Below are the code and all the weights of a small trained network. Each question names an input and a class and asks about switching units off, where a switched-off unit gives its printed mean instead of its output.

import numpy as np


def w(rows, s, z=0):
    codes = np.array(rows[::2]) - 128.0
    scale = np.full(codes.shape[1], s)
    scale[-1] = z or s
    return codes * scale


def f(y):
    return np.maximum(y, 0)


def log_softmax(a):
    a = a - a.max(-1, keepdims=True)
    return a - np.log(np.exp(a).sum(-1, keepdims=True))


def net(x, mask):
    res = np.array(x, float).reshape(1, 5) / 4 @ E
    y = f(res @ A[0][:, :-1].T + A[0][:, -1])
    res = res + np.where(mask, y, B[0][:, -1]) @ B[0][:, :-1]
    return log_softmax(res[-1] @ U[:, :-1].T + U[:, -1])


A, B = {}, {}
E = w([
[162,87,17,90,16,148],'x0',
[20,46,126,189,109,91],'x1',
[173,157,114,135,107,8],'x2',
[171,53,228,36,130,126],'x3',
[134,149,210,204,26,161],'x4',
],0.011)
A[0] = w([
[176,155,155,82,138,153,168],'N0',
[171,42,59,91,88,127,90],'N1',
[122,153,214,134,79,145,80],'N2',
[113,106,84,64,170,101,66],'N3',
[93,145,169,113,172,143,69],'N4',
[131,118,139,154,112,170,72],'N5',
[83,60,140,158,129,83,115],'N6',
[152,221,100,131,133,156,112],'N7',
[156,26,221,8,108,109,54],'N8',
[129,116,194,118,166,108,97],'N9',
[96,145,173,135,164,110,94],'N10',
[75,146,71,186,141,135,80],'N11',
[204,186,144,101,131,154,2],'N12',
[138,134,81,144,107,140,136],'N13',
[121,115,101,127,62,149,135],'N14',
[186,198,131,106,148,130,210],'N15',
[154,159,101,175,127,67,124],'N16',
[175,94,154,125,119,61,142],'N17',
[104,63,105,152,170,200,142],'N18',
[125,121,128,114,143,234,119],'N19',
[121,136,109,123,122,29,153],'N20',
[138,140,112,133,134,82,127],'N21',
[77,103,133,78,148,205,139],'N22',
[151,149,131,100,92,37,112],'N23',
[51,105,87,190,122,96,103],'N24',
[114,101,90,88,192,108,67],'N25',
[142,71,110,82,66,144,86],'N26',
[123,97,80,99,232,135,105],'N27',
[136,110,202,126,179,113,99],'N28',
[128,116,69,129,95,166,63],'N29',
[168,134,179,194,51,137,79],'N30',
[147,134,181,159,133,115,78],'N31',
[81,107,126,164,123,104,46],'N32',
[91,204,134,182,191,124,113],'N33',
[100,142,84,153,159,238,92],'N34',
[112,31,158,128,119,91,123],'N35',
],0.015,0.0035)
B[0] = w([
[141,114,123,77,156,169,185],'N0',
[138,84,107,125,122,102,200],'N1',
[74,127,116,117,129,140,187],'N2',
[55,108,169,116,98,146,174],'N3',
[139,91,101,121,138,79,165],'N4',
[96,124,165,130,127,110,155],'N5',
[176,97,148,46,133,153,170],'N6',
[183,111,121,82,109,189,179],'N7',
[120,171,74,229,112,178,251],'N8',
[164,105,91,165,82,102,177],'N9',
[153,80,101,117,133,104,167],'N10',
[143,167,108,172,105,189,181],'N11',
[155,110,151,73,119,140,183],'N12',
[105,101,75,180,104,126,163],'N13',
[127,96,107,115,144,115,181],'N14',
[142,111,133,86,140,162,193],'N15',
[134,155,168,199,193,128,173],'N16',
[142,169,154,161,181,124,174],'N17',
[150,161,170,115,159,101,177],'N18',
[152,138,182,152,194,100,182],'N19',
[130,137,189,147,171,114,174],'N20',
[125,139,156,169,164,115,153],'N21',
[160,165,180,192,187,91,180],'N22',
[144,152,182,194,165,88,179],'N23',
[192,133,138,68,127,174,184],'N24',
[45,96,155,104,97,165,174],'N25',
[164,87,89,135,117,65,191],'N26',
[60,105,147,119,97,140,190],'N27',
[150,84,73,135,122,104,184],'N28',
[132,74,109,157,110,92,171],'N29',
[10,103,171,88,113,126,203],'N30',
[102,119,125,116,123,109,160],'N31',
[162,114,145,89,105,146,157],'N32',
[131,73,24,166,94,90,193],'N33',
[137,155,167,188,176,101,185],'N34',
[187,159,140,85,133,212,177],'N35',
],0.011,0.023)
U = w([
[159,74,58,143,119,22,95],'0',
[154,187,204,160,189,55,91],'1',
[202,139,138,65,136,190,97],'2',
[2,120,154,117,115,120,137],'3',
[150,173,68,183,118,165,175],'4',
[151,147,110,127,148,122,252],'5',
[104,184,78,86,94,81,91],'6',
],0.017,0.011)

Each question gives the input, the list of numbers given to net, and the class t.
The units are the neurons (one row each of A and B). Each row of codes is followed by its name. A weight is (code - 128) times the scale printed after its matrix; where a second scale follows, it is the last column's (A, B and U).
mask holds one flag per neuron, in row order. A switched-off neuron (its flag False) gives its mean, the last column of its row in B, instead of its output. The means were averaged over made-up inputs and are rounded, as every weight is.
A unit's drop is (log p(t) with every unit on - log p(t) with that unit switched off) / (log p(t) with every unit on - log p(t) with every unit switched off).
The circuit of an input: a set's keep is (log p(t) with only the set's units on - log p(t) with every unit switched off) / (log p(t) with every unit on - log p(t) with every unit switched off). Starting from the 12 units with the biggest drops (on a tie, the unit counted first), units are removed one at a time, each time the one whose removal leaves the highest keep (on an exact tie, the one counted first), for as long as the keep stays at least 0.8.
circuit, biggest first: the units of the circuit, biggest drop first
unit that matters most: the unit with the biggest drop
top k neurons: the k neurons with the biggest drops, biggest first
drop of u: that unit's drop, to one decimal
input [-3,6,-7,-5,3], class 1: circuit, biggest first : [N34]
input [-8,-1,0,7,8], class 0: top 3 neurons : [N28; N9; N10]
input [-7,8,-1,7,-4], class 2: top 2 neurons : [N35; N6]
input [-1,5,-6,-5,-1], class 1: top 3 neurons : [N34; N8; N18]
input [-5,3,-7,-2,7], class 1: top 3 neurons : [N34; N19; N22]
input [1,7,-5,4,-7], class 2: top 3 neurons : [N35; N6; N30]
input [-4,6,-1,8,-1], class 4: top 2 neurons : [N8; N35]
input [-5,7,-7,1,7], class 1: top 2 neurons : [N22; N18]
input [-6,8,-5,8,0], class 2: top 2 neurons : [N35; N6]
input [7,-7,-4,-4,-1], class 0: top 2 neurons : [N29; N13]
input [-5,-5,-1,0,3], class 0: top 2 neurons : [N33; N35]
input [-8,-6,-8,4,6], class 0: circuit, biggest first : [N28; N4]
input [2,0,0,8,-8], class 3: top 3 neurons : [N3; N25; N27]
input [-5,-6,-7,6,-8], class 3: top 3 neurons : [N27; N25; N3]
input [-4,4,-8,6,7], class 1: circuit, biggest first : [N22]
input [-6,2,1,-2,7], class 3: top 2 neurons : [N30; N2]
input [3,-1,-5,3,-6], class 3: top 2 neurons : [N27; N25]
input [-4,-8,-5,-7,-8], class 2: drop of N12 : 0.5
input [3,-4,-4,1,-2], class 1: drop of N34 : 0.2
input [3,-6,6,-2,-1], class 1: unit that matters most : N23
input [-5,6,-4,-6,0], class 2: drop of N26 : 0.1
input [2,-7,2,-6,0], class 2: drop of N7 : 0.4
